Below are the code and all the weights of a small trained network. Each question names an input and a target symbol and asks about switching units off, where a switched-off unit gives its printed mean instead of its output.

import numpy as np


def w(rows, s, z=0):
    codes = np.array(rows[::2]) - 128.0
    scale = np.full(codes.shape[1], s)
    scale[-1] = z or s
    return codes * scale


def f(y):
    return y / 2 * (1 + np.tanh(0.7978845608 * (y + 0.044715 * y**3)))


def softmax(a):
    e = np.exp(a - a.max(-1, keepdims=True))
    return e / e.sum(-1, keepdims=True)


def log_softmax(a):
    a = a - a.max(-1, keepdims=True)
    return a - np.log(np.exp(a).sum(-1, keepdims=True))


def net(x, mask):
    ids = ['βδηξπτψ'.index(c) for c in x.split()]
    T = len(ids)
    res = E[ids] + P[:T]
    q, k, v = (res @ M[0].T for M in (Q, K, V))
    z = softmax(np.where(np.tri(T) > 0, q @ k.T / 4**0.5, -1e9)) @ v
    res = res + np.where(mask[0], z, O[0][:, -1]) @ O[0][:, :-1]
    y = f(res @ A[0][:, :-1].T + A[0][:, -1])
    res = res + np.where(mask[1:13], y, B[0][:, -1]) @ B[0][:, :-1]
    return log_softmax(res[-1] @ U[:, :-1].T + U[:, -1])


Q, K, V, O, A, B = {}, {}, {}, {}, {}, {}
E = w([
[241,103,187],'β',
[137,25,199],'δ',
[219,153,152],'η',
[203,138,140],'ξ',
[247,215,123],'π',
[144,130,126],'τ',
[190,187,125],'ψ',
],0.011)
P = w([
[9,173,241],'0',
[155,83,88],'1',
[89,58,161],'2',
[172,67,91],'3',
[102,73,175],'4',
[142,108,43],'5',
[131,80,181],'6',
[150,82,61],'7',
[142,92,185],'8',
[163,65,73],'9',
[166,135,181],'10',
[166,59,73],'11',
[144,123,193],'12',
],0.012)
Q[0] = w([
[2,137,211],'h1',
[128,55,9],'h1',
[157,143,66],'h1',
[131,98,166],'h1',
],0.0091)
K[0] = w([
[165,6,32],'h1',
[24,186,218],'h1',
[128,131,173],'h1',
[174,87,118],'h1',
],0.011)
V[0] = w([
[82,120,120],'h1',
[141,5,140],'h1',
[158,157,205],'h1',
[115,107,220],'h1',
],0.017)
O[0] = w([
[208,59,82,105],'h1',
[176,247,87,115],'h1',
[70,182,123,249],'h1',
[137,177,80,247],'h1',
],0.014,0.011)
A[0] = w([
[7,152,54,156],'n1',
[164,82,197,109],'n2',
[183,119,93,144],'n3',
[194,176,20,181],'n4',
[112,180,175,54],'n5',
[160,216,102,88],'n6',
[114,160,179,214],'n7',
[100,197,168,254],'n8',
[29,57,96,31],'n9',
[178,48,3,196],'n10',
[139,101,223,112],'n11',
[95,136,235,150],'n12',
],0.013,0.0072)
B[0] = w([
[146,36,126,223],'n1',
[116,95,156,127],'n2',
[125,217,174,141],'n3',
[67,103,142,242],'n4',
[208,125,78,167],'n5',
[172,102,215,238],'n6',
[89,163,102,186],'n7',
[71,94,112,249],'n8',
[219,92,203,168],'n9',
[194,254,35,171],'n10',
[111,117,147,136],'n11',
[126,231,115,170],'n12',
],0.0083,0.019)
U = w([
[1,153,138,199],'β',
[100,228,130,200],'δ',
[105,125,26,100],'η',
[116,151,19,86],'ξ',
[164,118,170,4],'π',
[171,190,18,40],'τ',
[220,137,72,141],'ψ',
],0.0092,0.004)

Each question gives the input, a string of symbols that net reads in full, and the target symbol t.
The units are the heads (4 rows each of Q, K, V and O) and the neurons (one row each of A and B). Each row of codes is followed by its name. A weight is (code - 128) times the scale printed after its matrix; where a second scale follows, it is the last column's (O, A, B and U).
mask holds one flag per unit, heads first, then neurons. A switched-off unit (its flag False) gives its mean, the last column of its rows in O or B, instead of its output. The means were averaged over made-up inputs and are rounded, as every weight is.
A unit's drop is (log p(t) with every unit on - log p(t) with that unit switched off) / (log p(t) with every unit on - log p(t) with every unit switched off).
The circuit of an input: a set's keep is (log p(t) with only the set's units on - log p(t) with every unit switched off) / (log p(t) with every unit on - log p(t) with every unit switched off). Starting from the 12 units with the biggest drops (on a tie, the unit counted first), units are removed one at a time, each time the one whose removal leaves the highest keep (on an exact tie, the one counted first), for as long as the keep stays at least 0.8.
units of the circuit, in order: the units of the circuit, biggest drop first
k most important neurons: the k neurons with the biggest drops, biggest first
drop when u is switched off: that unit's drop, to one decimal
input ψ η π ψ ψ τ β β ξ δ, target ψ: 2 most important neurons	n9; n4
input β δ ψ η ψ ξ β η δ δ τ ξ, target β: units of the circuit, in order	h1; n4; n5
input τ η δ π, target τ: units of the circuit, in order	h1; n10
input ψ π π π, target ψ: most important neuron	n8
input δ ψ β δ ξ η, target δ: 2 most important neurons	n4; n10
input δ δ τ π τ τ δ π δ π β π, target δ: units of the circuit, in order	n4; h1; n6; n3
input δ τ ψ ξ τ ξ ψ β η ξ π ψ, target δ: 3 most important neurons	n4; n10; n6
input η β δ π, target η: 2 most important neurons	n1; n6
input δ ψ π δ, target δ: units of the circuit, in order	h1; n4; n3; n6
input β β ψ ψ η ψ π δ β τ, target β: units of the circuit, in order	h1; n4; n10
input δ π π π β ξ ψ π ξ β τ π, target δ: 2 most important neurons	n4; n10
input δ π τ β, target δ: units of the circuit, in order	h1; n4; n3; n6
input ψ ξ ψ η π ξ, target ψ: units of the circuit, in order	h1; n9; n10; n4
input ψ π ξ ψ η τ τ ψ δ β η δ, target ψ: units of the circuit, in order	h1; n9; n4; n10
input η ψ ξ τ β π, target η: units of the circuit, in order	h1; n1
input η ξ δ η, target η: units of the circuit, in order	h1; n6; n1
input ψ δ δ β ψ ξ δ β β β β π, target ψ: 2 most important neurons	n9; n8
input δ π β ξ, target δ: units of the circuit, in order	h1; n4; n6; n3
input τ η β β ξ ψ δ δ, target τ: 3 most important neurons	n10; n8; n6
input τ η η π η ψ β δ, target τ: 3 most important neurons	n10; n6; n8
input τ β π π β β ψ ψ β ξ, target τ: 3 most important neurons	n10; n8; n6
input ψ δ β β π δ δ, target δ: most important neuron	n1
input π ξ δ ψ η β η β δ β η δ, target π: drop when h1 is switched off	1.7
input β η τ β η π τ η, target β: drop when n3 is switched off	0.0
input τ δ β β π τ, target τ: drop when h1 is switched off	2.0
input δ δ τ τ β η β β η η, target δ: drop when n6 is switched off	0.4
